How the objects are linked:
* | η τ φ θ
bil | kon gat siz gir
mip | dut tes dol met
pof | dev sas bek zil
mer | dop mem zil fim
tus | mem pof dev dop
mel | reb viv vub koz
kod | zit lod met zum
dev | vud bek vur pof
zin | zet pum nem bov
lam | bok pav kaz lep
vub | pem vos zor viv
kib | pum puz das zet
buf | gak gar lep sek
zil | pof vud sas mem
lod | met dut dur vid
gir | bil rol gat ton
vud | sas vur kem dev
tes | dol lut veb dur
bek | vur lor zab sas
dib | ked kod zit das
diz | zag gir bil veb
ked | zum zit vid dib
lev | gar lam bok gak
zis | rig mez fik gem
dut | dur dol kof mip
zab | mes bip puf lor
lik | fim dop tus pim
fod | lof lik fim mik
loz | vot mog nav puf
gat | siz gem zis rol
fik | sek gak lev mez
fim | mer tus mem lik
pem | mub zor bov vub
pes | pav rad mik bok
zum | kod vid lod ked
gem | zis val mez nep
pav | kaz mik fod pes
dur | tes kof lut dut
zet | kib nem puz zin
koz | mel nat viv fub
das | dib zum kod puz
mik | fod pim lik rad
lor | zab lel bip kem
zor | bov zet kib vos
val | mez sek buf rig
vot | miz nav fub loz
sek | buf lev gar fik
viv | vub mub vos nat
rad | mik lof pim kaz
veb | diz ton gir lut
pum | nem das dib kib
mes | lel puf loz zab
rol | gat nep gem kon
lof | pim fim mer fod
lel | bip loz vot mes
fub | koz reb nat nav
mog | nav koz mel miz
bov | zin kib pum zor
mub | vos bov zin pem
met | mip dur tes lod
vur | kem zab mes bek
miz | mog fub koz vot
nep | gem rig val siz
zag | ton bil kon diz
vid | lod mip dut zit
ton | gir kon rol zag
kof | lut diz zag dol
nem | puz dib ked pum
zit | vid met mip kod
bip | puf vot miz lel
dol | kof veb diz tes
puz | das ked zum nem
kon | rol siz nep bil
mem | zil dev vud tus
kaz | rad fod lof pav
lut | veb zag ton kof
nav | fub mel reb mog
lep | lam pes pav gar
reb | nat vub pem mel
bok | pes kaz rad lam
puf | loz miz mog bip
rig | val fik sek zis
siz | nep zis rig gat
sas | bek kem lor vud
gar | lep bok pes lev
pim | lik mer dop lof
dop | tus zil pof mer
vos | zor zin zet mub
mez | fik buf gak val
gak | lev lep lam buf
nat | viv pem mub reb
kem | lor mes lel vur

In the rows, 57 stands for zero.

The rows follow the links: the fewer symbols apart two objects are, the more alike their rows tend to be.

Each row is also shifted at random along 7 hidden directions that mean nothing.

Known rows, each with its object:
[ 32  54  58  52  43  61  54  52  67  66  68  59  57  58  48  59  63  54  57  51  60  59  59  53  66  65  58  61  66  51  58  51  66  60  47  52  51  62  48  59  66  56  65  59  54  60  65  54  55]; object pim
[ 79  64  53  61  72  51  71  66  52  46  43  48  52  58  63  59  55  29  51  61  57  59  57  67  42  50  57  48  53  69  49  58  49  57  59  63  61  51  72  57  51  58  54  65  64  58  54  57  59]; object mub
[ 51  55  54  53  58  48  67  59  66  46  58  48  69  68  49  63  55  75  55  59  63  65  56  60  42  61  64  58  41  70  49  58  45  61  46  56  49  57  78  65  66  57  44  45  59  49  60  50  63]; object vud
[ 72  54  56  67  48  53  58  50  46  73  50  73  76  42  67  53  55  56  54  55  55  57  46  58  68  57  57  60  48  48  58  60  48  52  62  55  65  60  44  42  49  57  36  57  54  46  51  71  51]; object zum
[ 50  57  60  54  61  65  40  55  52  52  60  59  53  58  60  52  54  65  64  61  53  48  61  50  58  51  51  56  63  51  65  62  63  54  67  57  59  56  52  57  53  57  65  57  53  59  50  56  56]; object bil
[ 62  56  59  53  59  62  41  49  55  53  63  56  57  62  54  52  47  74  66  50  56  50  58  49  59  57  52  60  51  56  62  64  44  51  65  55  53  55  59  69  57  56  57  40  53  56  55  55  63]; object siz
[ 49  56  55  56  53  54  66  58  64  57  58  49  58  63  49  62  57  49  53  49  62  63  62  60  42  63  61  55  62  62  47  55  51  59  46  57  50  59  70  68  65  57  55  73  60  58  65  55  53]; object sas
[ 61  57  54  63  52  48  74  60  58  69  51  63  54  47  62  60  65  61  48  58  56  66  44  64  76  61  62  63  43  58  54  48  59  61  51  57  60  57  42  42  54  57  48  40  59  55  61  60  60]; object koz
[ 69  58  60  52  58  60  43  52  51  44  61  63  96  60  59  52  53  44  64  72  56  51  53  51  58  51  55  51  48  59  64  64  59  55  64  53  61  57  62  49  57  57  54  38  54  48  45  53  63]; object kon
[ 86  56  55  68  49  53  65  44  49  74  53  61 101  45  64  51  60  43  50  42  49  54  46  61  70  60  60  62  63  47  58  50  64  54  60  58  64  55  44  46  48  56  58  48  60  64  58  65  52]; object nem
[ 55  62  61  48  52  67  43  55  60  60  67  62  28  55  52  55  56  31  65  58  61  53  58  49  80  60  50  55  56  56  63  56  56  56  58  51  52  60  42  60  62  57  70  46  53  57  60  53  66]; object buf
[ 41  52  60  49  49  60  43  57  59  51  64  67  61  61  52  58  54  64  64  71  64  57  59  49  53  56  56  54  50  56  60  66  52  57  54  49  54  65  61  54  65  57  44  61  50  40  51  56  57]; object lev
[ 65  59  54  64  72  53  63  59  50  49  45  45  68  59  64  55  53  66  53  52  50  54  59  63  39  50  57  55  61  61  54  58  56  55  65  66  62  48  70  62  46  57  59  60  63  66  53  57  54]; object pum
[ 75  60  55  63  62  51  70  63  51  58  45  59  58  50  65  58  61  38  50  64  56  60  52  65  56  53  59  52  54  60  53  54  60  58  57  60  64  55  56  43  51  58  51  65  61  55  53  61  54]; object vos
[ 69  60  57  61  61  57  49  51  46  56  51  60  66  54  63  51  46  46  61  53  56  52  52  55  58  53  52  55  45  60  57  66  37  49  68  58  61  55  60  59  49  57  47  46  56  50  50  62  62]; object dur
[ 76  63  56  63  64  57  61  63  46  58  44  62  41  48  67  55  55  21  54  63  57  55  57  62  53  49  53  47  59  58  54  61  51  53  64  60  65  56  56  48  48  58  51  79  59  53  51  65  53]; object das
[ 69  55  53  62  60  49  74  58  60  60  52  49  64  57  58  59  61  79  49  48  53  62  54  65  52  60  63  63  56  58  52  49  60  60  52  61  57  53  60  58  55  56  57  52  62  65  63  56  55]; object fub
[ 76  55  59  52  52  64  41  49  55  58  65  60  56  60  52  53  51  62  66  52  59  50  62  48  55  57  53  57  63  50  61  63  51  52  60  52  53  61  57  66  60  57  57  64  52  54  55  58  54]; object zis
[ 56  57  53  58  62  52  71  63  63  56  53  44  43  62  53  62  60  67  50  49  57  62  63  64  42  59  61  58  66  60  49  51  60  60  50  62  53  54  66  66  59  57  63  73  62  67  65  54  52]; object bip
[ 59  53  57  62  62  54  54  57  47  52  49  61  80  54  67  53  54  78  57  66  51  53  54  57  49  49  56  57  52  54  61  63  58  54  67  60  66  54  60  47  47  57  45  54  56  52  45  61  53]; object vid
[ 65  57  54  65  49  52  74  52  58  71  52  54  78  51  56  58  62  28  46  40  56  60  55  65  53  63  62  56  71  53  48  49  60  58  49  59  58  58  56  56  56  57  59  76  62  65  65  64  48]; object nav
[ 51  61  60  55  66  65  42  55  51  50  58  54  47  59  60  51  50  49  64  55  53  47  62  52  58  51  48  54  62  57  63  62  56  52  69  60  59  52  56  64  51  57  70  52  56  63  52  55  61]; object ton
[ 73  58  59  55  62  64  44  58  50  53  57  62  46  55  62  52  55  57  63  65  54  49  61  52  57  49  52  53  63  51  65  62  62  54  67  57  61  57  52  53  52  57  61  65  53  56  49  58  55]; object diz
[ 62  55  59  57  61  61  45  56  48  50  55  61  73  56  63  52  54  61  61  66  53  49  60  53  49  48  54  53  63  52  64  64  63  53  67  58  64  56  59  51  51  57  56  64  54  54  45  59  52]; object lut
[ 68  60  53  63  68  51  71  61  56  57  47  46  41  56  61  58  56  67  51  47  53  59  55  65  53  57  58  60  54  62  51  52  52  57  59  64  58  49  60  63  50  57  59  53  63  67  62  57  58]; object vub
[ 76  52  57  52  42  60  54  48  66  67  70  57  60  62  44  58  57  67  59  43  62  58  61  52  56  67  61  63  66  49  55  55  53  57  46  50  47  64  57  69  69  56  57  68  53  57  66  57  51]; object fod
[ 69  54  55  54  49  51  70  65  66  64  60  64  37  53  54  64  69  70  53  67  61  67  51  61  71  62  64  61  48  56  55  48  66  64  43  52  54  62  45  45  65  57  50  54  55  51  62  55  57]; object vur

Where do the symbols, taken in turn from left to right, take each start?
Answer with the object's name.
[ 71  57  55  64  62  51  63  60  49  62  47  63  44  48  68  55  55  77  55  60  54  59  46  60  71  55  56  63  37  58  59  57  48  55  64  59  63  54  47  47  47  57  43  37  57  52  53  63  61]
φ η φ φ η τ: veb
[ 48  55  54  62  52  49  72  58  61  66  53  55  50  55  55  61  58  65  49  46  60  66  53  63  56  64  61  62  50  60  48  53  47  59  48  58  53  58  58  60  59  57  47  59  60  56  65  60  55]
φ θ η τ: koz
[ 53  53  59  50  46  62  46  54  62  61  68  65  51  58  49  58  57  60  63  60  63  57  59  50  63  61  56  58  57  52  60  60  56  57  52  49  52  65  52  58  66  57  54  61  50  49  58  56  56]
φ η η θ: rad
[ 52  56  54  56  61  52  70  63  64  54  55  45  45  63  52  63  60  69  52  53  58  63  61  63  44  60  61  58  61  62  49  52  59  61  48  60  52  55  67  65  61  57  60  65  61  63  65  53  55]
η η θ θ: zab
[ 77  57  54  64  64  53  66  64  50  58  46  58  48  51  66  57  60  63  52  62  53  57  55  63  54  51  58  56  57  55  56  55  62  57  61  61  64  54  54  47  48  57  53  66  59  58  54  62  51]
τ φ φ τ φ θ φ: veb
[ 75  55  58  49  45  61  52  56  64  61  68  63  52  60  47  59  60  45  61  61  65  59  61  53  58  61  59  54  63  52  57  57  59  59  47  49  51  66  56  57  70  57  56  73  52  50  60  55  53]
τ τ θ η: fim
[ 49  58  56  53  50  54  63  52  68  60  64  50  62  62  47  60  57  51  56  44  61  62  53  57  66  67  60  62  49  64  52  51  49  59  47  54  47  57  59  68  66  56  62  35  59  60  68  51  67]
θ η τ τ: bek
[ 47  53  59  50  51  61  44  48  62  53  68  55  76  66  48  55  51  69  63  52  59  54  60  49  52  61  56  59  57  56  59  61  52  55  55  52  50  59  64  68  65  56  58  48  53  55  58  52  59]
η φ τ η θ φ: lik
[ 84  52  58  54  55  64  41  50  53  57  63  58  60  61  53  52  50  77  65  52  56  49  66  49  45  54  54  58  69  46  62  64  54  51  63  54  55  60  61  66  58  57  56  75  51  55  53  59  48]
θ φ τ η τ: buf
[ 45  58  55  58  51  52  69  59  64  63  56  55  48  57  52  62  60  44  51  51  62  65  56  61  57  64  61  57  56  61  49  52  52  60  46  56  52  59  59  60  63  57  54  64  59  56  65  57  57]
φ θ τ τ: miz
[ 64  55  59  50  53  63  41  54  58  55  65  61  47  61  51  55  50  62  66  58  62  54  62  49  55  57  54  56  55  55  60  65  46  53  58  51  52  62  60  65  63  57  52  61  51  48  55  57  58]
θ τ θ η τ: gar
[ 31  59  55  57  56  53  69  61  64  58  55  51  45  58  53  62  59  41  51  52  60  64  57  62  54  62  59  56  57  64  48  52  53  60  48  59  53  57  61  62  61  57  59  61  61  59  65  55  59]
τ φ θ φ η: fub
[ 49  58  58  64  56  58  50  53  46  65  51  69  55  46  67  52  51  49  59  56  55  54  49  55  71  55  51  58  45  55  60  62  44  51  68  57  63  57  45  49  47  57  46  46  55  50  51  66  60]
φ η θ φ η θ: diz
[ 34  60  56  60  65  52  73  68  58  52  49  53  54  53  65  60  69  50  47  69  51  61  53  66  62  53  60  55  58  62  57  46  80  64  56  63  64  51  51  41  50  57  68  49  63  67  56  52  59]
η θ η η η: viv
[ 44  57  57  64  62  57  50  54  46  57  48  60  59  52  66  52  47  60  59  53  54  52  55  56  52  53  51  56  52  57  57  66  42  50  69  60  62  54  59  58  46  57  47  59  57  52  50  65  55]
φ τ θ θ η: kof
[ 84  53  58  58  53  64  43  51  49  63  59  64  57  54  59  51  53  67  63  53  55  49  63  51  51  53  53  57  71  43  62  63  57  51  64  55  59  61  52  58  54  57  55  81  51  55  52  64  45]
η θ η φ: rol
[ 46  56  54  63  65  48  71  68  53  49  43  55  57  56  63  62  58  57  49  68  58  63  58  65  34  51  60  50  54  64  49  60  54  59  55  62  62  56  72  49  52  58  41  80  61  50  52  61  50]
η φ τ θ: bov
[ 57  54  58  51  48  60  50  51  63  57  66  56  62  64  45  58  53  55  62  50  64  57  64  51  47  62  58  56  63  55  54  61  48  56  49  51  48  63  66  70  68  57  54  71  53  52  61  56  53]
τ τ φ η φ θ: dev
[ 16  57  55  60  55  51  70  60  62  60  52  53  53  56  56  62  59  55  49  52  59  64  55  62  55  62  59  58  53  63  49  53  53  60  49  60  55  56  60  58  58  57  54  57  61  58  63  57  58]
η φ φ θ τ: reb
